Below are the code and all the weights of a small trained network. Each question names an input and a target symbol and asks about switching units off, where a switched-off unit gives its printed mean instead of its output.

import numpy as np


def w(rows, s, z=0):
    codes = np.array(rows[::2]) - 128.0
    scale = np.full(codes.shape[1], s)
    scale[-1] = z or s
    return codes * scale


def norm(h):
    return h / np.sqrt((h * h).mean(-1, keepdims=True) + 1e-5)


def f(y):
    return np.maximum(y, 0)


def softmax(a):
    e = np.exp(a - a.max(-1, keepdims=True))
    return e / e.sum(-1, keepdims=True)


def log_softmax(a):
    a = a - a.max(-1, keepdims=True)
    return a - np.log(np.exp(a).sum(-1, keepdims=True))


def net(x, mask):
    ids = ['Δαγμξστψ'.index(c) for c in x.split()]
    T = len(ids)
    res = E[ids] + P[:T]
    r = norm(res)
    for j in range(3):
        rows = slice(4 * j, 4 * j + 4)
        q, k, v = (r @ M[0][rows].T for M in (Q, K, V))
        z = softmax(np.where(np.tri(T) > 0, q @ k.T / 4**0.5, -1e9)) @ v
        o = O[0][rows]
        res = res + np.where(mask[j], z, o[:, -1]) @ o[:, :-1]
    y = f(norm(res) @ A[0][:, :-1].T + A[0][:, -1])
    res = res + np.where(mask[3:11], y, B[0][:, -1]) @ B[0][:, :-1]
    return log_softmax(norm(res)[-1] @ U[:, :-1].T + U[:, -1])


Q, K, V, O, A, B = {}, {}, {}, {}, {}, {}
E = w([
[99,108,101,116],'Δ',
[203,160,4,91],'α',
[89,210,223,104],'γ',
[109,99,128,160],'μ',
[78,164,124,101],'ξ',
[85,126,79,180],'σ',
[107,98,143,181],'τ',
[111,80,127,114],'ψ',
],0.02)
P = w([
[154,171,191,107],'0',
[142,46,253,204],'1',
[135,35,212,163],'2',
[166,54,195,124],'3',
[151,105,180,106],'4',
[133,99,171,97],'5',
[133,84,164,102],'6',
[114,72,166,87],'7',
[89,69,161,85],'8',
[105,57,173,89],'9',
],0.0059)
Q[0] = w([
[105,165,122,149],'head 1',
[89,98,89,137],'head 1',
[105,141,109,71],'head 1',
[80,104,47,74],'head 1',
[87,115,116,118],'head 2',
[94,115,200,128],'head 2',
[151,177,116,16],'head 2',
[73,61,57,182],'head 2',
[168,129,110,199],'head 3',
[175,253,197,215],'head 3',
[110,91,132,92],'head 3',
[93,108,126,118],'head 3',
],0.012)
K[0] = w([
[120,136,104,162],'head 1',
[173,112,97,133],'head 1',
[163,119,119,67],'head 1',
[232,139,118,105],'head 1',
[145,172,91,115],'head 2',
[83,137,136,81],'head 2',
[42,123,108,202],'head 2',
[251,177,83,90],'head 2',
[141,152,203,106],'head 3',
[126,96,218,40],'head 3',
[111,160,62,146],'head 3',
[124,151,119,173],'head 3',
],0.011)
V[0] = w([
[182,85,105,94],'head 1',
[95,132,65,137],'head 1',
[126,136,169,189],'head 1',
[178,189,67,77],'head 1',
[159,140,255,106],'head 2',
[93,123,116,73],'head 2',
[87,107,71,238],'head 2',
[105,70,124,121],'head 2',
[64,112,142,101],'head 3',
[126,150,175,199],'head 3',
[169,90,125,123],'head 3',
[62,89,97,143],'head 3',
],0.014)
O[0] = w([
[90,197,89,203,254],'head 1',
[190,132,214,205,151],'head 1',
[99,118,147,70,48],'head 1',
[129,48,109,206,80],'head 1',
[88,193,2,83,37],'head 2',
[146,162,105,206,200],'head 2',
[99,104,244,115,85],'head 2',
[64,143,149,169,202],'head 2',
[179,111,163,186,133],'head 3',
[147,164,164,87,59],'head 3',
[102,86,126,121,172],'head 3',
[142,205,196,177,232],'head 3',
],0.0091,0.0037)
A[0] = w([
[68,58,141,152,118],'neuron 1',
[145,79,115,118,104],'neuron 2',
[163,150,71,23,149],'neuron 3',
[247,146,77,102,146],'neuron 4',
[32,176,115,119,57],'neuron 5',
[137,61,96,125,122],'neuron 6',
[112,194,181,71,2],'neuron 7',
[170,73,209,176,141],'neuron 8',
],0.013,0.0052)
B[0] = w([
[136,45,64,80,203],'neuron 1',
[190,187,128,101,153],'neuron 2',
[146,21,148,147,183],'neuron 3',
[211,189,109,147,171],'neuron 4',
[85,232,82,206,192],'neuron 5',
[166,254,65,80,181],'neuron 6',
[196,217,109,127,185],'neuron 7',
[48,58,129,155,253],'neuron 8',
],0.009,0.0075)
U = w([
[138,131,135,79,171],'Δ',
[78,168,86,139,177],'α',
[171,125,174,102,129],'γ',
[248,133,116,138,129],'μ',
[150,102,104,128,53],'ξ',
[149,127,179,188,1],'σ',
[137,144,129,61,250],'τ',
[129,101,69,40,227],'ψ',
],0.013,0.002)

Each question gives the input, a string of symbols that net reads in full, and the target symbol t.
The units are the heads (4 rows each of Q, K, V and O) and the neurons (one row each of A and B). Each row of codes is followed by its name. A weight is (code - 128) times the scale printed after its matrix; where a second scale follows, it is the last column's (O, A, B and U).
mask holds one flag per unit, heads first, then neurons. A switched-off unit (its flag False) gives its mean, the last column of its rows in O or B, instead of its output. The means were averaged over made-up inputs and are rounded, as every weight is.
A unit's drop is (log p(t) with every unit on - log p(t) with that unit switched off) / (log p(t) with every unit on - log p(t) with every unit switched off).
The circuit of an input: a set's keep is (log p(t) with only the set's units on - log p(t) with every unit switched off) / (log p(t) with every unit on - log p(t) with every unit switched off). Starting from all 11 units, units are removed one at a time, each time the one whose removal leaves the highest keep (on an exact tie, the one counted first), for as long as the keep stays at least 0.8.
circuit, biggest first: the units of the circuit, biggest drop first
top k neurons: the k neurons with the biggest drops, biggest first
heads that matter: for each layer, one digit per head in row order, 1 if its drop is at least 0.15 and else 0, layers parted by /
drop of u: that unit's drop, to one decimal
input ξ ξ ξ, target μ: heads that matter -> 111
input μ α γ, target τ: heads that matter -> 100
input τ σ ξ α α ξ Δ ψ ψ Δ, target σ: circuit, biggest first -> head 2
input ξ ξ τ, target μ: circuit, biggest first -> head 2; head 1; head 3; neuron 3
input ψ α Δ ψ τ σ, target σ: heads that matter -> 011
input σ σ σ ξ, target γ: heads that matter -> 000
input ψ σ τ μ ψ ψ μ α, target σ: circuit, biggest first -> head 2; head 1
input ψ ψ ψ, target α: heads that matter -> 010
input ψ σ ξ σ ψ ψ μ ψ α Δ, target σ: heads that matter -> 001
input ψ Δ ψ ψ σ α, target σ: heads that matter -> 010
input ψ α ψ μ ψ, target ψ: heads that matter -> 001
input τ τ τ, target τ: heads that matter -> 100
input ψ ψ ψ μ, target α: heads that matter -> 010
input ξ ξ ψ, target μ: top neuron -> neuron 4
input ψ ψ ξ τ, target α: drop of head 2 -> 1.7
input τ τ ψ ψ, target τ: drop of head 3 -> 0.2
input ξ Δ Δ, target μ: drop of neuron 3 -> 0.0
